A =
[[127 127 129 129 129 127 127 127 130]
 [128 128 128 128 128 128 128 128 128]
 [127 127 128 128 129 128 128 128 129]
 [128 128 128 128 128 128 128 128 127]
 [129 129 128 128 127 128 128 128 127]
 [156 146 133 128 112 132 132 131 106]
 [129 130 129 129 129 127 126 127 129]
 [128 127 128 127 127 128 128 128 127]]
Indices start at 1.
(1, 1) = 127
(3, 2) = 127
(2, 6) = 128
(2, 9) = 128
(1, 9) = 130
(2, 4) = 128
(8, 1) = 128
(6, 1) = 156
(4, 3) = 128
(6, 5) = 112
(8, 9) = 127
(3, 8) = 128
(5, 4) = 128
(2, 3) = 128
(5, 8) = 128
(3, 1) = 127
(1, 6) = 127
(2, 5) = 128
(8, 4) = 127
(7, 7) = 126
(4, 4) = 128
(4, 7) = 128
(2, 2) = 128
(4, 5) = 128
(8, 6) = 128
(6, 9) = 106
(6, 8) = 131

data =
[[126 118 147 105 123 127 134 125]
 [128 125 135 120 126 128 130 127]
 [128 131 121 136 130 128 126 129]
 [118 125 129 122 131 126 132 126]
 [137 124 142 116 121 130 128 128]
 [122 136 107 150 136 127 124 130]
 [117 134 108 146 138 126 127 129]
 [132 132 121 138 129 129 125 130]]
Indices start at 1.
row 1 col 1 -> 126
row 5 col 5 -> 121
row 2 col 6 -> 128
row 1 col 7 -> 134
row 4 col 5 -> 131
row 3 col 5 -> 130
row 5 col 4 -> 116
row 5 col 7 -> 128
row 8 col 7 -> 125
row 3 col 7 -> 126
row 6 col 7 -> 124
row 5 col 6 -> 130
row 4 col 2 -> 125
row 7 col 2 -> 134
row 8 col 5 -> 129
row 7 col 5 -> 138
row 1 col 3 -> 147
row 8 col 1 -> 132
row 6 col 5 -> 136
row 3 col 6 -> 128
row 2 col 1 -> 128
row 8 col 3 -> 121

grid =
126	118	105	135	124
131	139	154	123	133
129	109	111	137	130
134	118	149	130	141
131	135	156	123	134
125	122	102	132	122
128	147	147	120	127
122	141	112	125	116
122	138	109	126	115
127	117	104	135	126
123	149	131	120	118
132	127	153	126	138
128	111	108	136	128
135	116	144	131	141
Rows and columns are counted from 1.
(1, 1)	126
(7, 3)	147
(11, 2)	149
(4, 2)	118
(1, 3)	105
(8, 2)	141
(6, 4)	132
(5, 5)	134
(3, 3)	111
(2, 4)	123
(7, 4)	120
(8, 5)	116
(12, 2)	127
(11, 3)	131
(6, 3)	102
(10, 5)	126
(4, 5)	141

m =
array([[133, 118, 119, 130, 129, 128, 136, 132, 123],
       [117, 128, 129, 117, 156, 113, 138, 113, 134],
       [121, 125, 128, 127, 149, 135, 130, 118, 140],
       [117, 146, 149, 123, 135, 127, 113, 114, 120],
       [132, 128, 126, 134, 131, 137, 125, 130, 125],
       [127, 110, 114, 124, 137, 124, 154, 128, 149],
       [122, 136, 139, 126, 120, 130, 124, 124, 139],
       [128, 140, 143, 128, 117, 131, 120, 128, 117]])
Rows and columns are counted from 1.
(1, 1) = 133
(2, 4) = 117
(1, 2) = 118
(2, 8) = 113
(6, 7) = 154
(1, 5) = 129
(4, 8) = 114
(5, 3) = 126
(4, 5) = 135
(8, 3) = 143
(3, 1) = 121
(7, 7) = 124
(8, 8) = 128
(1, 3) = 119
(3, 5) = 149
(5, 4) = 134
(8, 6) = 131
(6, 9) = 149
(6, 3) = 114
(8, 9) = 117
(3, 7) = 130
(4, 9) = 120
(8, 7) = 120
(6, 2) = 110
(8, 5) = 117
(2, 7) = 138
(8, 2) = 140
(3, 4) = 127
(4, 3) = 149

X =
[[128 120 120 139 110]
 [141 106 134 147 107]
 [147 123 134 124 138]
 [119 131 135 116 131]
 [112 136 149 144 118]
 [124 130 129 115 117]
 [128 110 130 139 105]
 [136 126 130 115 129]
 [119 155 127 125 124]
 [136 129 107 139 113]
 [140 119 126 133 111]]
Rows and columns are counted from 1.
(1, 1) = 128
(3, 2) = 123
(8, 2) = 126
(6, 5) = 117
(4, 4) = 116
(8, 5) = 129
(6, 1) = 124
(2, 2) = 106
(1, 3) = 120
(8, 4) = 115
(2, 4) = 147
(3, 4) = 124
(10, 1) = 136
(5, 1) = 112
(8, 1) = 136
(7, 1) = 128
(4, 2) = 131
(4, 1) = 119
(7, 5) = 105
(7, 4) = 139
